Below are the code and all the weights of a small trained network. Each question names an input and a target symbol and asks about switching units off, where a switched-off unit gives its printed mean instead of its output.

import numpy as np


def w(rows, s, z=0):
    codes = np.array(rows[::2]) - 128.0
    scale = np.full(codes.shape[1], s)
    scale[-1] = z or s
    return codes * scale


def norm(h):
    return h / np.sqrt((h * h).mean(-1, keepdims=True) + 1e-5)


def f(y):
    return np.maximum(y, 0)


def softmax(a):
    e = np.exp(a - a.max(-1, keepdims=True))
    return e / e.sum(-1, keepdims=True)


def log_softmax(a):
    a = a - a.max(-1, keepdims=True)
    return a - np.log(np.exp(a).sum(-1, keepdims=True))


def net(x, mask):
    ids = ['βδεζπσψω'.index(c) for c in x.split()]
    T = len(ids)
    res = E[ids] + P[:T]
    u = 0
    for l in range(2):
        r = norm(res)
        for j in range(3):
            rows = slice(2 * j, 2 * j + 2)
            q, k, v = (r @ M[l][rows].T for M in (Q, K, V))
            z = softmax(np.where(np.tri(T) > 0, q @ k.T / 2**0.5, -1e9)) @ v
            o = O[l][rows]
            res = res + np.where(mask[u + j], z, o[:, -1]) @ o[:, :-1]
        u += 3
        y = f(norm(res) @ A[l][:, :-1].T + A[l][:, -1])
        res = res + np.where(mask[u : u + 4], y, B[l][:, -1]) @ B[l][:, :-1]
        u += 4
    return log_softmax(norm(res)[-1] @ U[:, :-1].T + U[:, -1])


Q, K, V, O, A, B = {}, {}, {}, {}, {}, {}
E = w([
[131,155,165],'β',
[102,188,148],'δ',
[80,69,207],'ε',
[171,2,107],'ζ',
[207,210,61],'π',
[160,128,149],'σ',
[38,89,139],'ψ',
[65,193,143],'ω',
],0.009)
P = w([
[141,95,162],'0',
[212,63,164],'1',
[217,71,178],'2',
[214,88,199],'3',
[211,100,237],'4',
[218,126,249],'5',
[234,160,223],'6',
],0.0016)
Q[0] = w([
[85,62,61],'0.h1',
[90,155,136],'0.h1',
[71,108,132],'0.h2',
[106,166,79],'0.h2',
[57,251,180],'0.h3',
[131,151,253],'0.h3',
],0.018)
K[0] = w([
[21,37,174],'0.h1',
[121,187,173],'0.h1',
[126,66,91],'0.h2',
[108,122,210],'0.h2',
[128,223,248],'0.h3',
[96,82,246],'0.h3',
],0.015)
V[0] = w([
[225,175,10],'0.h1',
[155,20,139],'0.h1',
[42,64,123],'0.h2',
[65,181,36],'0.h2',
[169,3,220],'0.h3',
[127,80,29],'0.h3',
],0.006)
O[0] = w([
[149,191,192,255],'0.h1',
[186,122,80,85],'0.h1',
[76,68,124,59],'0.h2',
[74,199,162,95],'0.h2',
[254,147,138,143],'0.h3',
[132,97,68,54],'0.h3',
],0.0076,0.0047)
A[0] = w([
[108,2,247,2],'0.n1',
[74,131,55,89],'0.n2',
[31,157,194,170],'0.n3',
[88,11,160,23],'0.n4',
],0.0059,0.00043)
B[0] = w([
[105,2,130,199],'0.n1',
[26,102,108,147],'0.n2',
[132,5,108,254],'0.n3',
[190,68,53,183],'0.n4',
],0.0072,0.0025)
Q[1] = w([
[136,71,93],'1.h1',
[120,101,165],'1.h1',
[18,107,56],'1.h2',
[123,247,116],'1.h2',
[176,110,24],'1.h3',
[152,245,98],'1.h3',
],0.014)
K[1] = w([
[119,68,153],'1.h1',
[118,102,97],'1.h1',
[109,178,59],'1.h2',
[133,172,201],'1.h2',
[156,135,198],'1.h3',
[115,3,148],'1.h3',
],0.019)
V[1] = w([
[254,110,205],'1.h1',
[140,47,208],'1.h1',
[183,178,19],'1.h2',
[49,143,38],'1.h2',
[116,192,52],'1.h3',
[129,164,90],'1.h3',
],0.0095)
O[1] = w([
[2,166,173,221],'1.h1',
[120,156,203,105],'1.h1',
[177,217,64,88],'1.h2',
[75,223,123,1],'1.h2',
[135,115,41,90],'1.h3',
[141,128,87,111],'1.h3',
],0.0082,0.0054)
A[1] = w([
[96,214,1,5],'1.n1',
[104,7,7,253],'1.n2',
[230,183,97,149],'1.n3',
[63,208,108,209],'1.n4',
],0.0079,0.0015)
B[1] = w([
[44,229,223,198],'1.n1',
[156,239,1,255],'1.n2',
[173,179,204,250],'1.n3',
[66,109,18,210],'1.n4',
],0.0096,0.0028)
U = w([
[78,72,164,100],'β',
[131,112,136,3],'δ',
[199,124,86,128],'ε',
[31,95,100,142],'ζ',
[198,158,171,118],'π',
[98,224,142,193],'σ',
[129,123,58,185],'ψ',
[174,6,117,83],'ω',
],0.014,0.0061)

Each question gives the input, a string of symbols that net reads in full, and the target symbol t.
The units are the heads (2 rows each of Q, K, V and O) and the neurons (one row each of A and B). Each row of codes is followed by its name. A weight is (code - 128) times the scale printed after its matrix; where a second scale follows, it is the last column's (O, A, B and U).
mask holds one flag per unit, layer by layer, with each layer's heads first. A switched-off unit (its flag False) gives its mean, the last column of its rows in O or B, instead of its output. The means were averaged over made-up inputs and are rounded, as every weight is.
A unit's drop is (log p(t) with every unit on - log p(t) with that unit switched off) / (log p(t) with every unit on - log p(t) with every unit switched off).
The circuit of an input: a set's keep is (log p(t) with only the set's units on - log p(t) with every unit switched off) / (log p(t) with every unit on - log p(t) with every unit switched off). Starting from the 12 units with the biggest drops (on a tie, the unit counted first), units are removed one at a time, each time the one whose removal leaves the highest keep (on an exact tie, the one counted first), for as long as the keep stays at least 0.8.
circuit, biggest first: the units of the circuit, biggest drop first
unit that matters most: the unit with the biggest drop
top k neurons: the k neurons with the biggest drops, biggest first
which heads matter: for each layer, one digit per head in row order, 1 if its drop is at least 0.15 and else 0, layers parted by /
drop of u: that unit's drop, to one decimal
input π δ π, target β: circuit, biggest first : (1.h2; 0.h3)
input π ε π, target ω: circuit, biggest first : (1.h2)
input ω π π π δ ω ε, target ω: circuit, biggest first : (1.h2; 0.h3)
input ε π σ π ω ω, target ζ: which heads matter : 111 / 001
input σ σ δ, target β: which heads matter : 001 / 100
input π π ε π ω ε ψ, target ψ: top 2 neurons : (1.n2; 0.n1)
input π ω π, target ζ: top 2 neurons : (1.n4; 0.n3)
input π π β ω, target π: which heads matter : 111 / 000
input ε ω δ π ε ω, target β: which heads matter : 100 / 100
input σ ω π σ σ ε, target ω: which heads matter : 001 / 010
input δ ζ ω, target ζ: which heads matter : 101 / 000
input π π ε ε π, target ω: top 2 neurons : (1.n1; 1.n3)
input β π π π, target β: drop of 0.h3 : 0.8
input π π ω σ δ, target β: unit that matters most : 0.h1
input σ σ ψ, target ψ: drop of 0.h1 : 1.0
input π π ω ψ π ζ, target ε: drop of 0.h1 : 0.3
